Each row is followed by its class.
[-31  21  -3  15   9  -7  70  13  17  26  14 -36 -57 -17 -40  10  12  11
  13 -37 -15  47 -33  28 -37  45 -24   6 -16  12   6  30 -12 -45   7   2] | nebeb
[-15  16   5   9 -21  -2 -79 -36 -30  25 -47  40  47  40  -2  25 -55 -49
  -3 -26   2  55  -7   1  -1 -22  51 -16  36  37 -57 -18 -16 -77  54  -1] | fevi
[ -6 -14  31  18  20  24   5 -11  -2  -1  18  -3 -16 -36  12 -16 -20 -12
 -29  -5  13 -16  21 -38 -11  26   6  32  -9  64  -8  20  10 -13  -3  -6] | doz
[ 13  10  -4  -6 -24  -6   7 -15 -11  -5 -34  12   9  21  13  27 -15   6
  34 -15  -1 -29  -7 -22  40 -18   3  -1   9  -6 -10  15  -8  12  10   3] | Meba
[-11  18 -23 -14  34   7  13  51  49  15  31  13  12 -34   1  -5 -15  34
 -19   1  20  -3 -27   2  -2  41   3  29 -18  23  20   5  24  11  14  11] | Meba
[-17  11 -58  15  21 -24 -40 -21   3 -21  10  22  13  14  41   4  -4  18
 -18 -29  11  55 -22 -15 -15  -8  68  -2  19  25 -26  -2  -4 -47  -8 -56] | Zupab
[-34 -35   4 -24   5  20  32  13  38   9 -11  28  -2  39 -21 -39  10   6
 -14  24  22 -13   1   9 -14  30  21   2  -4 -17 -20 -20 -10  30  24 -17] | zad
[ -1   6 -11  -4 -25  -2 -17  -7 -10  -8 -34  15  -3  35  13   8   1   7
  19 -10 -11 -20  20 -23  24 -22 -21  -9   7 -14 -14   8 -13   7  18   5] | sovi
[-17 -24  25   5 -64 -25 -88  29  -3 -30   3  44  21  30  39  12  13 -24
  25  16   0 -23  -8   1 -34 -57  50 -34   3  -7 -15 -66  -9 -15  28 -32] | sovi
[-27   2 -12   5  19   0 -26  40  42 -12  15  11  -2  43 -16  -5 -17   7
 -24 -18  34 -16 -28  15 -66  32  18 -15  15  48  17   7   1 -32   9   0] | fevi
[  1  39  17 -17 -17  -3 -45  66  27 -12  24  39  27  44 -18 -22  -9  -6
  35  19   0 -70  -2  -3 -37 -15  42  30  17   2  12 -24   4  20 -25 -52] | zad
[ 45 -20  38   2  24   3 -42  29  -2 -28  -6 -42  16  13 -48  35  42  -6
  53 -21  22 -61  22  12  67  -7  -8 -61 -26   1  -4   4 -21  65  27   6] | taf
[-54 -36 -19  13   6  -3 105  -7  33   0  45  -7 -61  21 -21 -26 -17  21
 -43  27  11  70 -20   4 -17   9 -44   4  18  -9  27 -23 -20 -23   3 -17] | Meba
[-27  30 -23  23  -2 -30 -26  50  22  -5 -13  27  -3  10 -28  -4  27 -22
  23  -6  -8 -15   6  12 -30 -17  -6 -35  -2   1 -15  22  -1 -15 -25 -50] | nuf
[-22 -23  10 -16 -37  27 -21  58  39  19 -11  64  20 -21 -15 -37 -11   2
 -27  53   5 -71 -34  25  -7   0  15 -35 -14 -12 -13 -20 -19  31  59  18] | taf
[ -9  32   6   3 -18 -30 -41  28  41 -20 -29  46  20 -24  -4  15 -27 -32
  -6   6 -28   4 -31  16  -4  -6  11 -48 -12   6 -13 -26   6   2  30  -1] | Zupab
[-23   4  12  22 -29  17  -7  -5 -12  22  62  -3 -26 -18  14   4 -11  -3
   3 -22 -13  13 -14 -33 -24  24  12  27   4  33 -20  36  12 -28 -13 -23] | zad
[  1  44  14   5 -20  39 -33 -17 -27  34  -2 -20  17   6  -3  -5 -11   2
  -4  -4  -5   7  23  20 -18   5  -3   9  31  24 -21  18  18 -74  13  23] | zad
[ 24   1   0  12 -10  -6  13   9   7 -28 -20 -15  18 -34  -7 -10   7  10
 -33  -5 -27   6 -27  -4  31  43 -10 -27 -42   0 -35   3  19  53   6  -9] | sovi
[ -4  -2  11  10 -29  -8   7 -12  -5  -8 -13  37   4 -28  -4 -17 -37 -38
 -41   9 -38  33   0 -14 -27  23 -63  10 -23  48  11 -11  15 -23   0  17] | doz
[ 76  16  -5 -17  36  -3  57   6  -6   2 -89  -6   5 -20 -18   0 -12  -7
   5  27 -56   0  14   8  75 -27 -53 -39   4   0 -18 -10 -33  44  30  72] | mozun
[ 10  13   0  -4  20  26 -52   6 -26  -2  26  28  47  -4  23  18  21  -1
  57  14 -30  19 -12   0  32 -18  57  -5  -8 -24 -26 -12  22  -7 -33  -9] | doz
[-30 -26  -6   8  11  21 -27  71  17  -1 -15  66  33  11  15  -8 -12   5
  38  33  11 -11 -41  -9   9  -8  42  22 -15  33  30 -38  17   6 -15 -19] | fevi
[-20   7 -13  11 -15 -32 -44  41   7   0  44  11   7   9   5   5  15  -7
  11  -3 -30  -8  -8  -5 -27 -38  18 -32  10  15   5  -6   6 -30 -16  13] | nebeb
[ 15 -22   5 -23  17  28  34  10  -7   7 -55  21  -4  60  33   6 -14   3
  51   6  38 -51   1  19   4 -26 -13  23   0 -25  30 -43 -10  21  22  45] | Meba
[ -4 -19  -4  -6  -7   1  72 -27 -34  27  36 -24 -31 -30  28  16   0   4
 -22 -13 -24  73   0 -17 -59  26 -50 -22   3  -2   0  16 -16 -17  12  58] | fevi
[ -3  -1 -38  -9  27  18 -65 -19  -6  24  -1  35  17  -2  21 -42 -25 -22
  40  -1 -16 -17 -35  -6 -22 -43  20  38  14  30 -26  13  19 -17  13  33] | nuf
[-13 -16   6   7 -29  -3  31  -7  16  29  -7  21 -38 -32  -9  -8 -18  -9
  14  -9 -22  -6 -22  -9  -9  28 -24  36 -18  56  -2  17  -6 -14  11  12] | zad
[-13 -15 -22  13 -43  50 -67  39 -23   6 -18  28  -6  -6   1 -42   0  -1
 -21 -13  -3 -32 -57 -11 -21  -2 -25 -19  -5  31  -8  26  12   2  46  -1] | nuf
[ -1   9  -6 -10   3   1 -51  30  20   4  -3  37  -2  15  10  24 -29   6
 -15   9  21  17  -8  27 -36 -13  -5  12  21  -8  16  -7 -18  -6   0   0] | mozun
[-19  58  -6  -6 -28   7  -5  39  37  19  57  47   3 -39 -15 -11 -33   0
 -17   1 -40  38 -30 -18 -13  17  23  -4   4  13 -21   4   5   7  18 -19] | fumeb
[-26 -34   0  -8  22  35  48   2 -17  19 -18  23  11  64  16 -19  12 -12
  27  36   9  11  30  20 -34   0  -2   4  15 -11  -4  11  11 -19 -15  44] | taf
[ 34 -22 -16   2 -19   5  70 -11 -77   4 -34 -20 -21  78  24 -11   8  -2
  49 -26   4 -26   3 -13 -19 -30 -36 -14  29  -8  -7   5 -39 -12  32  32] | taf
[-26 -10   7  -3 -18  12  15   0 -26  30 -16  16   2   8  10   3   2 -14
   7  12 -27  24 -21   4  -1 -23  33 -14   7 -35 -28  -4 -10 -22   5  17] | nebeb
[ -6  -2   7  12  31  14  28  15 -23  26  78 -39 -32 -12   7  -6 -14 -15
 -16 -28   8  32  -3   6 -76  20 -23  26   5  41  14  29  11 -61   6  45] | taf
[-47  -5 -17 -11  22  40  40  10  -5  10   1  29   9 -10  -9 -26   4 -13
 -21  18 -36  45  -6 -25 -37  29 -61 -23 -25  -9 -10  56  15  -1  10  31] | taf
[ 11  20  -3 -23 -31   6 -42  13 -38  26  -7  32  46  -1  19  12 -27  30
  15  -1 -20   1 -23  16 -30  -7 -17  -1   8  -7  -1  -4 -12 -45  -4  56] | sovi
[-16  23  18 -23 -14  37  15 -22 -34  33 -23  13  16   0  10   8  -6 -10
  31   6 -11  62  32   8 -23 -11 -22  35   8  -4  15  11  22 -52  -7  41] | fumeb
[ -6   1   1 -21  42  52  32  11 -10  14  13  25  20  22  18 -20  -5  16
  37  29  -2 -21  -9  14 -31  -3  14  12  -3  -6  20   1  -5 -23 -17  47] | taf
[-12 -11  -7  -4 -42   3 -28  22   4  -1   7  35  11  35   0  -1 -26  18
 -18   4  23  12 -37  -4   5  -4  16  -9  20 -23 -14 -34 -26  -7  52 -41] | mozun
[ 13 -17 -30   7  43  30 -68 -38 -50  14   0  12  34 -32  75  22   5  -6
  29  -8  -8  68 -27   7  -7 -37  40   9 -14  12 -37 -12  24 -24  -8  24] | Meba
[-26  25  -7   6  35  -7   0   8  22  30  -3  19  -9 -48 -19 -12 -10 -26
  27  15 -38  20  -1  14  -7 -29 -11  29 -28  -8  -5  -9   2  -5 -18   5] | nebeb
[ 37  -3 -58   6  64 -17  -4 -50 -28  -4 -53  15  37   0  33 -19  12  13
  78   1 -31  13 -50  36  -3 -53  37  -2 -25 -19 -40 -45 -24  15 -45   2] | nebeb
[-34  28 -11 -16 -27  -7  62 -55  -3  34  18  19  -6 -15  -3  -3 -45  21
 -35 -35 -11  34 -25   0 -61  48 -22 -21   8   6 -14  39 -25 -74   1  50] | nuf
[ 38  -2  12  19  68 -16 -21   9 -11  28 -64  19  20  12  22  52 -13 -30
  62  10  25 -53  25  20  45 -37  37  52   1  14   3   4 -17 -16 -87 -18] | zad
[-10   1  22  13 -28  10  26  -8  -5   3  55  16 -25  -3   6   1 -20  -6
   4  17 -27  56 -19   2 -55  29 -10  11  19  27   2 -10  -6 -26 -13 -11] | doz
[ 20  -2 -11 -14  60 -83 -25  23  22 -39 -83  44  47 -31 -14  21 -10 -45
  14  12  -2  29  -8   4  -1 -25  15  -8 -16  -5 -38 -13 -13  75 -27 -43] | doz
[  18   31    4    1  -19   15   10   16   33   10  -61   27  -15   31
    4   23   -8   -8   85    0    6 -114    2  -24  104  -27   27   11
    4  -38  -33   12   -9   75   52  -25] | Meba
[  -2  -12   -2    0   38  -11 -105  -11   31   -1   29   49   35   -3
   21   16  -18  -53   10   38   -5   -3  -15    6    0  -61   59   36
   -4   15    1  -37    5  -31  -22  -36] | Meba
[ 19   3   4   4 -40  14 -34   7 -22  20  26  -5  -2 -17  21  -5  12  13
   2   4   0 -49  -1 -15  -9  -6   6   9  22  34  -1   6  -9 -61  38  -2] | doz
[ 15   7 -20   6 -25 -17  72 -49 -13   5  50  -9  11 -18   8 -19 -12 -11
 -37  -2 -52  24 -35 -31 -19  39 -18 -34 -10   5 -39  20 -15 -26  29   5] | taf
[-34   1   9  -9  12  24  20  -5 -30  32  -5  10 -13  12   8 -31  -7 -32
  18  14 -26  69  41 -25 -49 -30 -11  46  22  11 -14  -8   5  -1  16  17] | nebeb
[ 29 -13  13  -9 -36  26  30   6 -31  -6 -46 -12  22  19  24 -27  35  44
  43  22  -6 -70 -14   4  23 -32  27 -85   8 -30 -35 -59 -43  50  63  26] | nebeb
[-45  27  -1   9  25   3  46  52  17   5  58   2 -33  -1 -35 -36  -7  -9
  -4  -6 -31  43  25  -1 -45  15 -18  37  -5  25  28  16  39 -45 -54  11] | Zupab
[-32  -3 -15   1 -17  36 -30  37   6  40 -32  33 -28  -2  -2 -37  11 -14
   0   6 -13 -26   6  26 -35 -19 -18  26 -16   9   7  -2  11 -14  26  33] | nebeb
[-17  12  -6 -12  42  50  26  50  36 -11 -38  10  -9 -15 -27 -13  13  32
  11  36   3 -17 -26  24  21  26 -49 -23 -14 -34  17  20  13  46  15  15] | doz
[-12  16 -28   6   2 -13  -6 -27   0  25  24   0  -9 -11  -1 -33 -28   2
  -8 -13 -28  12  -9 -18 -51  -4  -6  24  26  36 -36  39  -2  -1  -6  21] | nebeb
[ -2   6   1 -12   6 -17 -16  49  52 -28 -38  -6 -35 -17 -51 -24  -7  17
  22   8  22 -24 -41  47 -13 -29   7  -2  29  38  30  -2 -13  36  19   8] | nuf
[-19  22 -17  17  22  26  10 -19  -6  13  18  -4  -7  -6  -3 -13 -12  20
  19  -7 -10  46  20 -11  -2  10 -36  39  -2  27  -4  28  21 -48 -19   1] | mozun
[ 50  -5  -9  21  39  -3  11 -50 -33   5  -9 -49   6   8  66  36  -2 -10
  60 -36  38 -37  -4 -47  39   7  48  58  17  39 -31  57  12   6  22 -15] | taf
[-19 -18  21  20   3  30 -25  17  -6   9 -17   6 -22 -23   9  13  15 -28
  14  20 -14  30  27  -3  13 -11 -59  14 -32  -6   7  -9  13   6  15  -4] | sovi
[  4  12  -8   6 -30  13 -10  14  -3 -15 -12  32   2  26  31  21 -27  20
  -4 -21   0 -14   1 -46  35   4 -14 -16   5  20   6   6  -5   4  24   6] | mozun
[  9  -5  -7 -16  -8   7 -22   8   2  -5 -17  34   7  17  29  19 -12   1
  10 -23  20 -17  -1 -22   6  -4   8  19  -7   9  20  11   7  30  -9   7] | fumeb
[  7 -65 -22   2  49 -70  14  -1  35 -26  48   7   4  21  43   6 -25   0
 -21  -2  12  -1 -32  -2 -57 -11  65 -53  34  49 -22 -13 -11  29 -39  63] | fevi
[ 11 -10  13 -21 -36  -1  44  36 -16  -6  33  -3  20  74  24  19  -8  -5
  -3  21  24  20  -8 -18 -11  23   5  31  40  -4  57 -19   8 -16  33  -4] | taf
[ 28  25   1   7  33   1  80 -22 -16   0  43 -71 -39 -33   0 -36   6  -4
   4 -39 -43  31 -17  -5 -67  32 -32  24 -24  42   1   3  15  -4   4  40] | nebeb
[-56 -29  -4   2 -67  10 -16  25  10   0  32  65 -33  29  30  -6   2  -6
  -2  -8   5 -21 -16 -28 -50  -6   2 -19   0  14  27  -6 -12 -23  16  -8] | nuf
[-30  20 -31   5  23  20 -27 -24   9   6  31  47  25 -38   4 -38 -14  18
  -2  -5 -28 -20 -10 -25 -16   9  -3  -1 -32  23 -28  22  10 -42 -27   1] | doz
[ -9  66   0 -26  -9   3 -26   9  12  40 -31  42  29  11 -10  15 -41 -16
  33  -3 -17   3   5  20 -44   8  36  43  33  13 -16  33  10 -39  -1  30] | fevi
[-51  -3  11 -20 -33  15   0  10  22  33  19  22   6 -10 -11 -15 -14 -11
  -3  16   2  35   3  -2  15   7   3 -11  18 -20 -20  -4  29   4  65  41] | nuf
[ 31  52  -9  -1 -15  14  22   6 -37  10   9 -10  24  16   2 -13   0  30
  45  14 -37 -16   0  15 -32 -22  -4 -23  32  -1   2 -10 -14 -39 -26  28] | fevi
[-10 -10   0  -5  -7   6 -28 -14  -2 -14 -27  28  15  20  24  16  -9  -4
 -12  -5  -9  16  -2 -30  11   4   4 -14  -5  10 -18   3 -11  -2  24  -3] | sovi
[-17  -6   7   5 -49 -23 -25  44  19 -32  -3  31 -15  38  -3 -10  13   2
  27  -8 -14 -61 -23  -8 -40 -17  13 -28  -5  14  -6 -12 -20  -5  12 -27] | sovi
[ -1  -5 -13  -1   5   0  72 -10 -11  10  25  14   2 -22  12 -18  -3  12
  -8  22 -36  57   8 -19  -9  19 -23  -4   2  24  13   2  -1   0 -43  26] | nuf
[-17  14   5   2 -18  22  50 -14 -29  41 -43  15   7 -34  -3 -28   0  -5
   0  18 -28  32  32  -9  12  -8  -8 -25  12  16 -41   8 -12 -33  25  29] | nuf
[ 40  -5   4  -4 -60   4  -2  -5 -10  -8 -69  21 -20  -2  28  34  -7  11
   5  -1  -7 -36  -8  -5  48 -18 -15 -26   4 -15  -5  -3 -35  36  43  13] | mozun
